Each row is followed by its class.
[ -9   4   4  -2  21  11  -8 -17 -21   6  27  13  -8 -26 -32  19 -29  26
 -23 -19  12 -13 -13  13  23  -7   2  30  30   7   0 -47  -9   7 -17  15] -> pazi
[-18  17  18  -5   9  -6  30  -9 -24 -23  -4   2 -35   4  -9 -13  -8  10
   2 -22  13   1   0  -1   9  63 -21 -41  33   3 -15 -21  12  14 -33  -3] -> Tatov
[  4   5 -31   2 -10  40 -22   4  -1 -17 -18  11 -15  22  -9 -21  10 -31
  17  -7 -10  10  16  23 -21 -32  22 -28 -45  18   7  28 -31   4 -23 -18] -> tefa
[-27   4  -2  18 -18  -8 -17  12   8 -24  10  -9   1  42  -1  34  25  -4
   7  26  12 -27 -22  -2 -21 -15  18  -7  19  -1 -16  -9  -6  -2  -7 -21] -> Tet
[-33   2   2  37  21   8  46 -87  10 -11   5 -11 -10  -2 -40 -37 -57  27
  -4 -27 -28 -26  25  10 -38  29 -29 -62  24  -3  -5  16   6 -17 -91  19] -> baf
[-26   0  21  -3  -2 -20 -21 -27   4 -21   6  -6 -30  37 -13 -22 -21  -8
 -38 -11   2 -10 -35  -5  -2 -51  -2  -8  33   4  36   1 -30  -8 -41 -31] -> baf
[ 19   0  -3  15 -17 -12 -11  18  24 -46  -3  -9   8  37  -8 -11  11   2
  16   5  -5  31  -7  17 -21  -9  22 -17 -16  31   3   3 -16  -3 -19 -13] -> Tatov
[ 50  29 -30 -52  48 -29  20  19   3  41 -18  19  17 -65  18 -21  58  -8
  28 -24  -2  54  10  14 -40  45  19 -19  -8   2  20 -38  51 -13  67 114] -> baf
[ 17  -1  40   4  -6   3  73  -6  -1  -8 -13  11 -41  -4  29  -2  17  28
 -20 -52   1  43 -18  -6  31  52 -37  14  -5   9 -17  24  13  26  -5 -34] -> tuso
[ 12  21  -4  16  11  -4  -2   5   8   2   5  -1 -33  31 -24 -11  13  -8
   6  -7  15  31 -15  45 -21 -16  12   2 -17  17   6   3 -34  -1 -40  -7] -> baf
[ 25   9  40 -12 -26  -9  28  -1   2  35   0  -1 -30   8  10  11   2  44
 -31 -40  18  61 -91  42 -12  -8 -23  27 -10  33  30  -8 -29   2  17 -13] -> Vuluf
[-28   2  28 -16   0 -24  -6  -9  14 -17   8   8 -10  13 -31  20  18   1
   0   0  -2 -12 -14  -1 -24  -1   1   8  57   5  10 -15  -1 -33 -41  -9] -> nofe
[ 13  32  27 -17   1 -16  60  -2 -15  32  -1  -7 -42 -16  13   9  15 -16
   0 -19  25  15  -3  18  -5  39 -25 -37  20   2   0 -15  14  -3   1  -5] -> baf
[-37 -12  -5   5 -14 -20 -27 -11  -3 -27   6 -14 -21  19  -1   4  -5   1
 -11  -2  -2  -3 -42 -13  -9   3  17  -2  22 -14  11   2 -19  -5 -31   2] -> Tet
[ 11   2   8  -1  37   9  27 -10  42 -67  13  45  29  51   8 -29 -25  -9
 -37  40  18  -8 -11  12   5 -47  25 -11 -18 -26  11  12   7  22  24  -7] -> Vuluf
[-10   7   5   2  13   1  10  12 -13  -5   0  -8 -33  -5  -9   6  23 -17
   2 -14 -14   3 -10   5 -22  28 -30 -18  25   8   8 -25   8  -8 -13  24] -> tuso
[  0  14   5  -6   2  -8  13 -24  -9  27  10  -2 -52 -22 -24   8 -23  -2
 -23 -18  24  27 -54  12  23 -31   3  12   6 -37  15  -9 -18  11  -7  15] -> baf
[ 17  37  -3   4  29 -32 -46  10  25  28 -12  24  42 -20   4  -6  18  55
  -2 -49   4  -1  14  10 -36 -15   1 -11  -9  42  -7 -28   2 -14 -29   5] -> pazi
[  3  -2   7   1 -15  -7   8 -15  -8  24   9  13 -28  -1  -2  16 -20  18
 -20 -25  16   7 -28  28   8  15   2   8  -2 -28 -22  -8  -5  11  16   2] -> tefa
[  0   7  13   4  22  -2 -12  29  16 -11   7  14 -26  25 -10   1  37 -11
   9  -3  12  12  -6  11 -13 -36  15   8  -3  12   9  11 -24   4 -30  -9] -> tuso
[ 10  34  14   2  17  -8  16  -3  33  -5  -9  17 -19   7 -17 -18  28  -2
 -18 -20   3  29  -7  11  -2 -37  -4   7 -14  19  36  23 -24  -7 -57 -29] -> baf
[ 18  -3  66 -16  17 -13 -56  -5  27   0  26  40 -32  22  20   0 -59 -24
 -21  40   2   3 -15  32   6 -17  25 -18 -36 -45   6 -12 -39 -12   9  -2] -> tefa
[  -7  -19    0   33  -35  -32  -70    5  -10  -58   11   -5   25   25
  -35   20  -29  -26    2   77    4   -6  -50   -5   18  -82   43  -16
   -4  -58   -9 -100  -29  -14    6  -49] -> Vuluf
[-14  27   0  -3  18 -14  13  -1  -3  15  -3  11 -15 -15 -28  -9  10  -4
  -4   2   9   5 -15  13   0  16 -13 -28   3 -29   2 -23  -6   7 -15  33] -> tefa
[  5  18  -2  12  -5 -14  42 -31  -5 -16   0 -15   3  35 -20 -24  11   0
 -19 -11   8 -20  17  16  -7  -7   2 -37  28  -8  -6 -13  30   1  -4 -14] -> baf
[ 38 -11 -13  25   3  16  -8  32  34  -2 -11   2  11  30  19   9  31 -26
  26  24 -11  28   0  26 -25 -70  18  23 -37  45 -10  28   9 -18   1  12] -> tuso
[-28  -9  27  -9 -20 -35 -30  -4   4 -37  -5  -7 -32  45  -8   1   4  13
  -6 -12  14  16 -41   4  10  -6   9  13  44  20  -7  -7  -1 -20 -47 -32] -> Tatov
[-12 -20  21 -20  16 -36 -32 -11  16 -18   1   0 -29  18  10  -2   8 -37
 -30   2   1  -1 -41   5   6 -32  14  13  39 -18  26   7  -3 -33 -42   0] -> tuso
[ -3  -3  29  11  29 -30   8 -20   9 -10   1  11 -18  12   1 -14  -1  -7
 -21  -6 -14 -11 -23   7 -13  26 -19 -18  31 -17   6 -23  13  -7 -21  21] -> tuso
[-32  -7  17   6 -29 -12 -88 -12  14 -42   5   6 -23  52  -8   3  -7 -10
  -8  27  -2 -28 -53   4  -7 -45  33  -8  14 -16  14   1 -39 -10   3 -23] -> tefa
[ 42  28  14  25  -3 -10 -52   4  43 -33  15  10   4  54 -31 -16   1   5
  -2  11   7  30  -4  50  -8 -76  54  -5 -64   2   7 -12 -39  -1 -20 -28] -> pazi
[-29  11  -6   6  20  -6 -12 -48  -6  14 -29  -6 -13  16 -24 -28 -21 -11
 -14 -13 -23 -23 -25  -5 -19  14 -28 -13  24 -39   5  17   8   9  -9  17] -> baf
[-18 -19  25 -24 -19 -59 -28  -2  32 -23   0  -1  17  78   4  -2  29  13
 -37  -7 -23  -8 -37  -8 -41 -34   1  34  45  25  20  -2   4 -39   7 -19] -> nofe
[  2 -15  24   0 -21 -67  34 -51  43 -42 -37  -9  33  55 -22 -27  13  33
 -52 -11 -13  15 -43   3  12  37  -7  36  36 -46 -10  32  38 -13 -10 -25] -> nofe
[ -6  10   1  39  -6 -38 -26  -3  32 -33   0  13 -23  53 -65 -35  29  28
 -30 -57  -7  12 -21  14 -43 -54  17  -6  -6 -10  32  -8 -42   9 -65 -43] -> tuso
[ 41 -10  24  -9 -31  -4  55 -17   1  -4  -5 -11  -6 -11  18  -1 -20   4
 -25 -19  -7  28  -6  11  16  25  -9   8  13  10  11  24  25 -15  17   3] -> nofe
[-25  -7  15   3   8  -6 -27 -12  -9 -23  23  13   7  32  10   2  -3   3
  -6   8   4 -32 -15  -5  -4 -37  21  -4  21   5   3 -17 -27  -6 -26 -39] -> Vuluf
[ -4   7  19  -6 -10   6  16 -14 -10   9  15 -17 -48  -8  12  16 -37  31
 -18 -36   6  28 -40   8  24  24 -25   3   7   4 -10  10  -5   8  -9  20] -> Tatov
[-13   0  32 -10  -5 -51 -44  -7  -1  -9  12  10 -33  45   8  -2  11   7
 -26 -14  28   1 -50   1  18 -35  32  34  45 -16   4 -15 -13   1   6 -32] -> baf
[-38   3  15   0 -25 -19 -33   2  13  -6   4   7 -14  18 -25  24  22 -19
  11  22   6  -8 -34  -5  -8 -69  15  -2  34  -3   4 -22 -11 -22 -21 -17] -> tefa
[ 12  27  15  -4 -10 -10  -6   1 -29  19  30  -2 -36 -18  15  14 -16  20
 -17 -34  42  13 -33  25  20 -24  15 -26   3 -20  -1 -37 -16   2  -1 -10] -> Vuluf
[ 27  24   8 -23   9  -1 -11  32   2 -19 -26  18 -19   9  -8 -15  25  -6
   5   4  19  29  -8  14  13  14  13   4 -14  10  17   5   8   8  14   8] -> Tatov
[ 28  -4   2   8  10  -7 -19   1  27 -18 -18   8  -3  43   2 -26  30 -29
  -1  -4 -16   9   5  25 -32 -39  20 -19 -29  12  13  15 -10 -17 -35 -20] -> tuso
[ -8  35  15  26  22  12 -49 -33  30  -2  -6   2 -14  19 -21 -13  -6   3
   7  -2  11 -23 -11  32 -10 -28  15  -6  19  -6   9  55 -17  -6 -58  -1] -> baf
[ 21 -23  14 -48 -22 -46  30 -37  68 -62  -7  48  22  31  23  -6  42 -54
 -45   9 -21  33 -25 -14  10 -77  50 -12 -28 -41  18 -30  13 -27   3 -69] -> tefa
[  2  13  20  22 -24 -17  12 -10   5 -28  42  11 -41  22 -23  20 -28  19
 -51  -6  35   2 -27  39  43 -10  15  10  15 -45 -16 -29  -1   7   2 -11] -> tefa
[  3  31  46 -20  31  -8 -32 -13 -10  12  -5  15 -24  -8   6  -7 -22  -4
 -12   4   4  -9  -4  17  13  26 -21 -22  12   2   4 -34  12 -15 -12  13] -> pazi
[  1  36 -23 -19  17 -25 -78  48 -47 -25   6   9 -10  15 -31  -4  78 -21
  37  15  28   2   6   7   9 -25  61 -10   0  11  -2 -98 -18   2   4  -1] -> pazi
[-27 -17 -14 -41  13 -17 -15  15  18 -53 -18   6  34  50  -1 -13  23  -5
 -32   4 -23  10 -18 -37  -2 -38  -9  16   3  14   8 -17  -2   3   0 -27] -> Tatov
[  3  10   7   5 -20  11   3  23   7 -30 -13  14 -11  47 -20   4  -5  13
 -20  -3  18  -2 -11  11 -11 -42 -12  -8   3  42   2 -19   1   3  -4 -47] -> Tatov
[ 21   5  24  -4   7  15  17 -25  50 -15 -16  50  11  25  32 -10   2   4
 -33 -12 -19  -9   1  18 -13  -4  -8  -4 -26  22   8  37   4  -7  -4 -35] -> tefa
[ -9  -4  27 -21  -6  -6 -44 -26 -13  31   1  28 -35 -20  -2   6 -49  29
 -49 -55   1  10 -37  10  23   0  -9  16   2 -43  -8 -25 -18   6  -2 -15] -> tefa
[ 10 -12  50 -18   0 -47  50 -42  52 -19  19  15  -6  59  26  -3   0 -25
 -46  26 -15 -13 -25  -5   2 -38  13  13   7 -21  24  43   4 -32  -7 -17] -> nofe
[ 27  -3 -29  49   0  17  17 -38  46   7 -40  -1  28  54 -53 -40  -8 -25
 -12  -1 -20  12 -22  43 -40 -73   9  27 -32   4  29  73 -31  18 -50 -32] -> baf
[ 16  14  23 -10 -11 -12  31 -25   7  12  -3  13 -14 -24  -5   2 -25  27
 -50 -21  16  10 -31  21  26  17 -15 -17  -4 -36   4 -14   1   5   7   0] -> tefa
[ 16  18  51 -17 -10  -7 -15   2  24   1 -31  18   8  15  17   5  21  54
 -22 -45   1   5 -27  16 -31  43 -32   7  28  56  10  16 -13 -13 -21 -51] -> nofe
[ -8  13  28  21   5  -4   1   5 -37 -16  17  -6 -10 -19 -13  -1 -19  -9
   7  22   7   1 -21   7  26  30 -11  -9  45 -14  11 -46   3   5  -8  14] -> Vuluf
[-14  -2  30 -18   0 -28 -16 -12  18 -10  -1  17  -1  20   6   5  17   4
 -11   2 -12 -10 -22 -20 -13 -36   5   7  26  20  14  -6 -13 -34 -36 -25] -> nofe
[  0  12   5 -10   1 -10  64 -36  11 -12   6  -3 -10  -5 -41   6   5  21
 -42 -14   2   6  -6  15  16   7 -16  11  19 -17   7  -4  21 -27 -40  10] -> nofe
[ 19  15  10 -14   0   2  31  -9  -7  26  -1   5 -13 -26  -5  19  -3  33
 -20 -37  14  24 -14  12  23  12  -9  24 -20   5  -5  -4  -6  13   6 -10] -> pazi
[ 59   3  -5  10 -47  25  -5  21 -16  31 -24 -16 -12  15  40  10  29  29
  11  -6  10  11 -26  25 -18  21  34   6 -70  43  19  60 -40  13  52 -14] -> Tet
[-15  -9 -33  33   9  77 -30  37  -7 -24  14  51  21  27 -32  21  -7 -14
  43  11 -22  -8  33  -1 -36 -46  13   7 -39  18 -43 -41 -41  58  23 -35] -> tefa
[ 16  -2  29   6 -10 -10  33  -9 -21 -23  14  18 -10  10  17  -5 -17  44
 -26 -19  21  13 -17  18  19  37  -1   1  10   5 -10 -32  13   5  20 -21] -> Vuluf
[-10   5  27  -7  30  11 -54  12  11  29 -21  63  -2  12   8  21 -32  25
 -10   1  -7 -12 -18 -29   5 -40 -19  53 -38  -4 -26  -9 -11  24  42 -29] -> pazi
[-10   4  31 -16  -7 -16 -13  -7 -17  10  -9  -4 -37   8 -13   6 -29  16
 -14 -21  20  19 -41  10  21  15 -14   7  31 -17 -17 -21  12   7  -4   1] -> Tatov
[ -5  14  24   0  -2  -2  10 -30   3  42  12   3 -23 -20 -10  11 -35   8
 -31 -13   2   4 -45  17  11 -21 -23 -16  -2 -33   3 -14 -23   7 -13  15] -> tefa
